Below is a small trained network, with its code and all its weights. Each question gives an input and a class and asks what happens when units are switched off, that is, made to give their printed mean instead of their output.

import numpy as np


def w(rows, s, z=0):
    codes = np.array(rows[::2]) - 128.0
    scale = np.full(codes.shape[1], s)
    scale[-1] = z or s
    return codes * scale


def f(y):
    return y / 2 * (1 + np.tanh(0.7978845608 * (y + 0.044715 * y**3)))


def log_softmax(a):
    a = a - a.max(-1, keepdims=True)
    return a - np.log(np.exp(a).sum(-1, keepdims=True))


def net(x, mask):
    res = np.array(x, float).reshape(1, 3) / 4 @ E
    y = f(res @ A[0][:, :-1].T + A[0][:, -1])
    res = res + np.where(mask, y, B[0][:, -1]) @ B[0][:, :-1]
    return log_softmax(res[-1] @ U[:, :-1].T + U[:, -1])


A, B = {}, {}
E = w([
[254,151,141,215],'x0',
[228,158,54,55],'x1',
[56,248,133,141],'x2',
],0.008)
A[0] = w([
[124,121,124,132,255],'n0',
[107,73,181,162,79],'n1',
[210,110,148,216,105],'n2',
[104,129,113,161,71],'n3',
[168,127,142,161,38],'n4',
[85,72,126,71,77],'n5',
[154,5,120,139,56],'n6',
[176,130,120,59,87],'n7',
[163,136,140,78,69],'n8',
[188,123,112,48,85],'n9',
[151,57,139,112,72],'n10',
[102,79,137,186,82],'n11',
[108,118,117,117,215],'n12',
[150,127,117,184,137],'n13',
[111,109,125,158,153],'n14',
[80,39,144,229,101],'n15',
[82,60,125,39,101],'n16',
[187,128,76,75,97],'n17',
[102,216,122,147,11],'n18',
[144,132,121,159,116],'n19',
[147,73,130,117,73],'n20',
],0.021,0.0046)
B[0] = w([
[112,123,94,119,163],'n0',
[110,169,137,53,182],'n1',
[132,2,81,150,247],'n2',
[183,139,118,123,137],'n3',
[88,80,130,133,163],'n4',
[107,57,84,142,216],'n5',
[177,197,170,253,248],'n6',
[114,162,101,72,214],'n7',
[132,149,124,101,168],'n8',
[128,154,145,43,240],'n9',
[131,179,166,222,200],'n10',
[152,161,111,69,172],'n11',
[114,95,127,117,167],'n12',
[81,89,112,123,173],'n13',
[111,132,136,99,149],'n14',
[123,173,135,11,225],'n15',
[123,15,113,160,254],'n16',
[115,159,139,43,246],'n17',
[171,176,168,243,203],'n18',
[47,106,142,130,149],'n19',
[134,175,128,207,181],'n20',
],0.035,0.012)
U = w([
[137,1,91,168,114],'0',
[161,179,141,61,1],'1',
[193,179,174,253,249],'2',
],0.009,0.003)

Each question gives the input, the list of numbers given to net, and the class t.
The units are the neurons (one row each of A and B). Each row of codes is followed by its name. A weight is (code - 128) times the scale printed after its matrix; where a second scale follows, it is the last column's (A, B and U).
mask holds one flag per neuron, in row order. A switched-off neuron (its flag False) gives its mean, the last column of its row in B, instead of its output. The means were averaged over made-up inputs and are rounded, as every weight is.
A unit's drop is (log p(t) with every unit on - log p(t) with that unit switched off) / (log p(t) with every unit on - log p(t) with every unit switched off).
The circuit of an input: a set's keep is (log p(t) with only the set's units on - log p(t) with every unit switched off) / (log p(t) with every unit on - log p(t) with every unit switched off). Starting from the 12 units with the biggest drops (on a tie, the unit counted first), units are removed one at a time, each time the one whose removal leaves the highest keep (on an exact tie, the one counted first), for as long as the keep stays at least 0.8.
units of the circuit, in order: the units of the circuit, biggest drop first
unit that matters most: the unit with the biggest drop
k most important neurons: the k neurons with the biggest drops, biggest first
drop of u: that unit's drop, to one decimal
input [5,4,-7], class 2: units of the circuit, in order -> [n6]
input [-1,-7,-7], class 1: 2 most important neurons -> [n15 n1]
input [-1,2,-1], class 1: 3 most important neurons -> [n2 n6 n16]
input [6,6,5], class 0: 2 most important neurons -> [n2 n15]
input [6,8,-5], class 1: 3 most important neurons -> [n17 n9 n16]
input [-3,4,5], class 2: 3 most important neurons -> [n15 n18 n2]
input [7,-2,-8], class 2: 4 most important neurons -> [n6 n10 n16 n20]
input [6,-2,-8], class 2: 2 most important neurons -> [n6 n10]
input [7,-7,6], class 0: 3 most important neurons -> [n2 n17 n9]
input [4,5,6], class 2: 4 most important neurons -> [n18 n15 n16 n1]
input [-6,-4,-8], class 2: 3 most important neurons -> [n6 n10 n2]
input [-7,8,-8], class 1: 4 most important neurons -> [n9 n17 n7 n2]
input [7,-6,-8], class 2: 3 most important neurons -> [n6 n10 n16]
input [2,-7,-5], class 1: unit that matters most -> n15
input [-3,-7,-1], class 1: drop of n14 -> 0.0
input [4,5,-2], class 1: drop of n16 -> 3.0
input [-8,4,7], class 0: drop of n16 -> 0.1
